Below are the code and all the weights of a small trained network. Each question names an input and a target symbol and asks about switching units off, where a switched-off unit gives its printed mean instead of its output.

import numpy as np


def w(rows, s, z=0):
    codes = np.array(rows[::2]) - 128.0
    scale = np.full(codes.shape[1], s)
    scale[-1] = z or s
    return codes * scale


def norm(h):
    return h / np.sqrt((h * h).mean(-1, keepdims=True) + 1e-5)


def f(y):
    return y / 2 * (1 + np.tanh(0.7978845608 * (y + 0.044715 * y**3)))


def softmax(a):
    e = np.exp(a - a.max(-1, keepdims=True))
    return e / e.sum(-1, keepdims=True)


def log_softmax(a):
    a = a - a.max(-1, keepdims=True)
    return a - np.log(np.exp(a).sum(-1, keepdims=True))


def net(x, mask):
    ids = ['αβδζηθλπφ'.index(c) for c in x.split()]
    T = len(ids)
    res = E[ids] + P[:T]
    r = norm(res)
    for j in range(2):
        rows = slice(3 * j, 3 * j + 3)
        q, k, v = (r @ M[0][rows].T for M in (Q, K, V))
        z = softmax(np.where(np.tri(T) > 0, q @ k.T / 3**0.5, -1e9)) @ v
        o = O[0][rows]
        res = res + np.where(mask[j], z, o[:, -1]) @ o[:, :-1]
    y = f(norm(res) @ A[0][:, :-1].T + A[0][:, -1])
    res = res + np.where(mask[2:26], y, B[0][:, -1]) @ B[0][:, :-1]
    return log_softmax(norm(res)[-1] @ U[:, :-1].T + U[:, -1])


Q, K, V, O, A, B = {}, {}, {}, {}, {}, {}
E = w([
[59,157,143,244,93,133,171,113,182,173,173],'α',
[140,183,142,209,144,119,226,157,71,113,137],'β',
[156,214,134,115,96,37,115,126,186,91,250],'δ',
[105,59,93,158,101,170,162,224,68,117,166],'ζ',
[125,156,110,156,50,245,79,129,65,192,157],'η',
[189,119,97,54,115,159,40,173,109,132,140],'θ',
[138,248,84,162,86,91,43,92,196,194,127],'λ',
[97,181,83,113,55,219,145,201,175,88,33],'π',
[191,135,118,117,190,172,145,156,174,73,185],'φ',
],0.014)
P = w([
[50,125,166,82,254,140,136,174,126,158,74],'0',
[92,113,14,185,75,124,79,140,116,82,154],'1',
[136,109,52,144,62,106,98,108,153,79,158],'2',
[124,138,85,150,82,112,97,91,145,88,166],'3',
[122,150,114,131,73,114,94,105,143,73,157],'4',
[136,145,138,125,77,119,94,122,135,71,162],'5',
[137,150,150,117,87,124,94,118,140,92,155],'6',
[128,155,171,128,91,134,106,137,138,83,161],'7',
[126,157,177,114,108,131,115,149,124,97,169],'8',
[126,172,193,114,120,127,125,166,125,96,173],'9',
[129,184,198,115,127,135,108,196,117,104,171],'10',
[136,171,214,92,135,142,140,189,126,139,183],'11',
[132,199,190,121,147,131,124,205,142,159,194],'12',
],0.0095)
Q[0] = w([
[114,56,175,171,146,124,73,124,42,94,128],'H1',
[129,197,162,111,38,217,132,171,118,128,233],'H1',
[130,60,97,99,123,72,158,80,134,75,40],'H1',
[145,27,107,126,110,92,157,1,120,100,66],'H2',
[92,105,108,176,130,148,120,106,153,122,113],'H2',
[124,143,88,138,103,144,93,68,90,28,124],'H2',
],0.0071)
K[0] = w([
[173,187,105,147,128,141,118,113,172,144,119],'H1',
[122,82,177,135,212,122,132,121,148,221,102],'H1',
[170,144,81,138,65,93,135,141,104,103,177],'H1',
[139,82,1,168,104,110,119,97,116,83,128],'H2',
[164,126,117,114,131,134,144,100,111,130,132],'H2',
[145,115,152,152,101,132,131,96,132,102,151],'H2',
],0.0097)
V[0] = w([
[196,105,134,106,198,95,115,115,130,161,130],'H1',
[169,136,50,114,94,145,57,119,118,186,233],'H1',
[110,43,162,74,134,133,169,147,36,188,106],'H1',
[132,119,191,124,203,230,232,135,70,23,103],'H2',
[81,89,173,181,131,126,208,106,205,143,236],'H2',
[254,87,164,74,133,84,111,178,182,101,182],'H2',
],0.0073)
O[0] = w([
[219,106,117,169,215,86,75,132,158,120,97,117],'H1',
[116,169,128,151,127,147,50,78,75,130,171,1],'H1',
[148,59,113,171,78,112,120,168,82,138,126,166],'H1',
[150,114,85,117,121,141,152,2,149,127,128,226],'H2',
[55,33,188,135,129,150,87,91,153,118,150,162],'H2',
[68,117,38,113,113,115,126,119,75,36,126,147],'H2',
],0.0099,0.0056)
A[0] = w([
[150,121,156,105,80,76,105,70,115,119,209,107],'N1',
[105,114,62,73,146,121,130,169,143,122,199,127],'N2',
[121,56,102,131,52,124,151,135,83,115,138,105],'N3',
[169,88,118,179,216,53,55,93,23,151,161,3],'N4',
[76,90,134,137,180,149,87,160,57,189,20,131],'N5',
[164,134,116,145,227,198,132,152,193,68,173,197],'N6',
[166,150,142,192,127,102,153,128,134,101,125,74],'N7',
[142,157,134,188,118,160,104,153,157,36,92,159],'N8',
[91,128,155,152,85,72,156,91,144,138,160,85],'N9',
[175,190,160,138,106,144,97,59,174,129,123,152],'N10',
[84,72,134,2,78,141,99,48,117,152,118,98],'N11',
[161,141,113,108,129,103,162,120,157,162,117,167],'N12',
[57,87,108,76,226,122,172,109,109,136,59,156],'N13',
[171,34,143,179,144,103,16,103,128,144,155,131],'N14',
[120,196,127,155,128,206,133,104,128,165,183,160],'N15',
[78,168,85,104,230,159,114,162,101,104,113,110],'N16',
[130,76,166,154,149,151,153,171,72,74,157,131],'N17',
[226,49,97,142,99,113,192,117,113,182,132,152],'N18',
[33,168,158,152,170,123,137,127,35,87,113,143],'N19',
[58,192,75,112,131,164,97,56,38,113,151,198],'N20',
[183,141,117,89,92,222,99,122,136,51,170,117],'N21',
[200,94,114,26,113,133,67,145,95,120,103,139],'N22',
[112,117,104,127,132,112,102,124,136,100,150,105],'N23',
[118,98,103,110,96,213,116,99,59,187,84,158],'N24',
],0.0076,0.0038)
B[0] = w([
[143,87,149,140,86,191,106,111,152,70,145,159],'N1',
[158,120,118,104,159,115,107,112,122,137,120,196],'N2',
[101,134,123,57,114,79,90,125,155,79,86,197],'N3',
[113,174,140,132,176,206,186,135,200,74,165,131],'N4',
[77,235,116,146,86,215,115,155,94,125,191,120],'N5',
[142,88,121,73,128,80,117,121,95,212,147,254],'N6',
[148,134,154,168,173,126,184,158,142,153,165,136],'N7',
[115,90,73,102,138,142,142,121,145,203,134,203],'N8',
[141,157,89,153,191,168,125,116,182,95,149,156],'N9',
[138,107,124,125,94,101,138,73,118,186,114,165],'N10',
[113,145,138,108,229,207,91,137,189,69,168,144],'N11',
[172,138,142,147,93,103,121,133,91,77,163,165],'N12',
[114,131,106,148,71,122,116,79,94,1,160,144],'N13',
[115,82,109,159,208,132,65,125,88,154,111,164],'N14',
[160,91,122,85,72,88,121,76,123,130,100,186],'N15',
[132,124,107,77,107,86,101,133,155,85,62,152],'N16',
[121,81,140,106,147,74,105,157,125,136,106,174],'N17',
[146,122,204,141,102,69,114,152,110,130,111,233],'N18',
[150,108,180,156,82,98,167,177,170,95,118,146],'N19',
[164,160,205,158,80,119,122,148,197,59,173,181],'N20',
[158,99,73,98,159,167,135,112,88,149,121,246],'N21',
[168,146,163,176,200,181,159,202,145,136,149,167],'N22',
[143,87,166,103,123,108,143,126,126,149,135,144],'N23',
[127,114,101,97,92,135,116,135,61,22,186,163],'N24',
],0.007,0.0062)
U = w([
[65,72,167,167,152,171,120,134,168,174,161,112],'α',
[232,107,182,147,97,85,179,136,157,108,90,2],'β',
[129,138,117,130,122,95,92,88,180,2,158,113],'δ',
[48,75,117,133,116,43,109,190,84,96,116,147],'ζ',
[156,100,146,155,54,154,103,96,55,123,166,39],'η',
[180,148,132,169,191,150,111,215,130,118,132,218],'θ',
[139,168,150,112,108,57,82,129,118,200,110,168],'λ',
[120,162,59,105,97,141,205,174,140,113,142,107],'π',
[168,60,108,115,159,104,131,52,131,141,111,226],'φ',
],0.0061,0.0013)

Each question gives the input, a string of symbols that net reads in full, and the target symbol t.
The units are the heads (3 rows each of Q, K, V and O) and the neurons (one row each of A and B). Each row of codes is followed by its name. A weight is (code - 128) times the scale printed after its matrix; where a second scale follows, it is the last column's (O, A, B and U).
mask holds one flag per unit, heads first, then neurons. A switched-off unit (its flag False) gives its mean, the last column of its rows in O or B, instead of its output. The means were averaged over made-up inputs and are rounded, as every weight is.
A unit's drop is (log p(t) with every unit on - log p(t) with that unit switched off) / (log p(t) with every unit on - log p(t) with every unit switched off).
The circuit of an input: a set's keep is (log p(t) with only the set's units on - log p(t) with every unit switched off) / (log p(t) with every unit on - log p(t) with every unit switched off). Starting from the 12 units with the biggest drops (on a tie, the unit counted first), units are removed one at a time, each time the one whose removal leaves the highest keep (on an exact tie, the one counted first), for as long as the keep stays at least 0.8.
units of the circuit, in order: the units of the circuit, biggest drop first
unit that matters most: the unit with the biggest drop
k most important neurons: the k neurons with the biggest drops, biggest first
heads that matter: for each layer, one digit per head in row order, 1 if its drop is at least 0.15 and else 0, layers parted by /
input φ η ζ ζ ζ ζ, target φ: heads that matter => 11
input φ η δ λ α ζ φ β, target φ: unit that matters most => H1
input β π θ, target β: units of the circuit, in order => (H2; H1; N18)
input λ η β, target λ: heads that matter => 11
input λ β α β η η λ φ, target λ: heads that matter => 11
input β ζ θ π π λ, target β: units of the circuit, in order => (H1; H2)
input δ φ η, target δ: units of the circuit, in order => (N20; H1)
input φ π δ β π δ δ φ π φ η α, target φ: units of the circuit, in order => (H1; H2)
input ζ α π φ η π δ β, target ζ: 3 most important neurons => (N3; N17; N20)
input φ β η η ζ δ α φ δ λ φ, target φ: units of the circuit, in order => (H2; H1; N6)
input φ δ θ φ θ π φ θ δ β φ φ, target φ: units of the circuit, in order => (H1; H2; N6)
input λ α ζ η δ, target λ: heads that matter => 11
input θ ζ δ β, target θ: units of the circuit, in order => (H1; N4; H2)
input η ζ β, target η: units of the circuit, in order => (H1)
input α θ π π φ β η β ζ, target α: heads that matter => 01
input π β φ π θ θ, target π: units of the circuit, in order => (H1; H2)
input θ λ λ, target θ: units of the circuit, in order => (H2; H1)
input ζ α δ, target ζ: heads that matter => 11
input ζ θ α, target ζ: units of the circuit, in order => (H1; N3; H2)
input β π η ζ, target β: units of the circuit, in order => (H2; N18)
input θ β α ζ η φ α π θ η, target θ: 2 most important neurons => (N4; N22)
input δ β α, target α: units of the circuit, in order => (H2)
input ζ ζ φ θ φ ζ λ φ, target ζ: units of the circuit, in order => (H1; H2; N17)
input π δ φ θ λ, target π: 2 most important neurons => (N18; N6)
input φ θ α φ θ β θ, target θ: heads that matter => 00
input θ λ α π π, target θ: units of the circuit, in order => (H2; H1)
input ζ β δ π ζ θ φ, target ζ: heads that matter => 10
input α φ φ λ, target α: heads that matter => 01
input δ φ β η φ φ λ α β φ θ θ, target δ: heads that matter => 11
input ζ δ φ δ η ζ φ π, target ζ: heads that matter => 10
